Below are the code and all the weights of a small trained network. Each question names an input and a class and asks about switching units off, where a switched-off unit gives its printed mean instead of its output.

import numpy as np


def w(rows, s, z=0):
    codes = np.array(rows[::2]) - 128.0
    scale = np.full(codes.shape[1], s)
    scale[-1] = z or s
    return codes * scale


def norm(h):
    return h / np.sqrt((h * h).mean(-1, keepdims=True) + 1e-5)


def f(y):
    return np.maximum(y, 0)


def log_softmax(a):
    a = a - a.max(-1, keepdims=True)
    return a - np.log(np.exp(a).sum(-1, keepdims=True))


def net(x, mask):
    res = np.array(x, float).reshape(1, 5) / 4 @ E
    u = 0
    for l in range(2):
        y = f(norm(res) @ A[l][:, :-1].T + A[l][:, -1])
        res = res + np.where(mask[u : u + 14], y, B[l][:, -1]) @ B[l][:, :-1]
        u += 14
    return log_softmax(norm(res)[-1] @ U[:, :-1].T + U[:, -1])


A, B = {}, {}
E = w([
[97,183,120,2,154],'x0',
[227,113,96,137,163],'x1',
[131,130,130,125,123],'x2',
[129,246,178,133,184],'x3',
[133,126,134,123,122],'x4',
],0.0091)
A[0] = w([
[99,183,186,153,156,100],'0.n1',
[190,64,6,89,94,120],'0.n2',
[100,135,190,221,84,106],'0.n3',
[229,105,87,81,160,182],'0.n4',
[220,105,167,230,124,71],'0.n5',
[188,182,160,152,176,123],'0.n6',
[80,208,199,175,167,103],'0.n7',
[173,221,230,170,192,128],'0.n8',
[119,113,124,79,96,1],'0.n9',
[105,43,109,224,87,158],'0.n10',
[162,148,77,65,162,104],'0.n11',
[35,119,151,84,111,143],'0.n12',
[101,82,71,65,81,170],'0.n13',
[119,161,181,121,220,89],'0.n14',
],0.012,0.006)
B[0] = w([
[161,85,211,111,155,185],'0.n1',
[123,135,177,127,206,239],'0.n2',
[254,59,224,212,154,201],'0.n3',
[174,118,142,106,192,241],'0.n4',
[80,88,18,172,127,214],'0.n5',
[144,103,51,118,112,203],'0.n6',
[167,59,200,144,139,213],'0.n7',
[80,48,72,118,72,248],'0.n8',
[106,94,88,172,158,140],'0.n9',
[215,246,154,112,63,255],'0.n10',
[160,121,172,87,111,195],'0.n11',
[89,148,69,151,97,218],'0.n12',
[38,193,130,178,172,235],'0.n13',
[142,133,126,92,96,188],'0.n14',
],0.0098,0.0084)
A[1] = w([
[35,56,59,186,133,157],'1.n1',
[95,33,98,164,142,126],'1.n2',
[65,50,57,160,102,119],'1.n3',
[103,174,187,119,8,132],'1.n4',
[194,186,104,248,166,101],'1.n5',
[126,118,50,104,129,132],'1.n6',
[61,204,78,96,158,149],'1.n7',
[197,178,114,196,123,128],'1.n8',
[74,215,159,168,162,102],'1.n9',
[91,55,88,72,105,154],'1.n10',
[128,70,70,187,53,126],'1.n11',
[34,70,208,56,227,46],'1.n12',
[134,186,150,158,65,3],'1.n13',
[206,115,133,112,144,197],'1.n14',
],0.012,0.0051)
B[1] = w([
[142,214,95,180,94,206],'1.n1',
[127,165,146,182,123,191],'1.n2',
[154,203,121,173,124,191],'1.n3',
[160,192,198,87,81,203],'1.n4',
[81,84,98,1,78,252],'1.n5',
[76,128,74,121,119,170],'1.n6',
[154,61,87,209,159,219],'1.n7',
[31,113,152,41,109,226],'1.n8',
[163,108,82,166,69,211],'1.n9',
[79,159,89,74,66,211],'1.n10',
[133,188,173,194,210,210],'1.n11',
[179,179,197,126,111,230],'1.n12',
[167,198,194,58,113,159],'1.n13',
[44,89,66,150,235,255],'1.n14',
],0.0097,0.0072)
U = w([
[123,182,211,70,12,186],'0',
[108,174,27,235,103,216],'1',
[98,49,48,15,153,176],'2',
[199,135,174,124,248,4],'3',
[181,6,218,210,101,21],'4',
],0.017,0.0025)

Each question gives the input, the list of numbers given to net, and the class t.
The units are the neurons (one row each of A and B). Each row of codes is followed by its name. A weight is (code - 128) times the scale printed after its matrix; where a second scale follows, it is the last column's (A, B and U).
mask holds one flag per neuron, layer by layer. A switched-off neuron (its flag False) gives its mean, the last column of its row in B, instead of its output. The means were averaged over made-up inputs and are rounded, as every weight is.
A unit's drop is (log p(t) with every unit on - log p(t) with that unit switched off) / (log p(t) with every unit on - log p(t) with every unit switched off).
The circuit of an input: a set's keep is (log p(t) with only the set's units on - log p(t) with every unit switched off) / (log p(t) with every unit on - log p(t) with every unit switched off). Starting from the 12 units with the biggest drops (on a tie, the unit counted first), units are removed one at a time, each time the one whose removal leaves the highest keep (on an exact tie, the one counted first), for as long as the keep stays at least 0.8.
units of the circuit, in order: the units of the circuit, biggest drop first
most important unit: the unit with the biggest drop
top k neurons: the k neurons with the biggest drops, biggest first
top k neurons in layer l: the k neurons of layer l with the biggest drops, biggest first
drop of u: that unit's drop, to one decimal
input [0,5,-5,0,7], class 2: most important unit	0.n4
input [-2,0,-8,0,8], class 0: top 3 neurons in layer 0	(0.n10; 0.n4; 0.n2)
input [-3,1,3,-1,-3], class 2: top 2 neurons in layer 0	(0.n5; 0.n10)
input [0,0,-1,3,-3], class 4: top 2 neurons	(0.n7; 0.n1)
input [7,1,-8,6,6], class 2: top 2 neurons	(0.n13; 0.n6)
input [-1,-7,-2,6,-8], class 4: top 2 neurons	(0.n7; 0.n3)
input [1,-4,1,-6,5], class 1: top 3 neurons	(0.n13; 0.n3; 1.n7)
input [-8,-2,-5,-1,0], class 0: top 2 neurons in layer 1	(1.n5; 1.n8)
input [1,8,-5,-8,-3], class 3: top 2 neurons in layer 0	(0.n2; 0.n4)
input [3,0,1,0,-4], class 1: top 3 neurons	(0.n10; 1.n7; 0.n7)
input [1,-3,1,0,0], class 1: top 2 neurons	(0.n10; 0.n12)
input [-8,7,2,-5,2], class 2: top 2 neurons	(0.n10; 1.n5)
input [-5,8,0,-1,5], class 2: drop of 1.n5	0.1
input [-2,-8,4,-7,5], class 0: units of the circuit, in order	(0.n10)
input [-8,-6,5,-2,-6], class 0: drop of 0.n10	1.3
input [-1,-4,8,8,8], class 4: drop of 0.n7	0.5
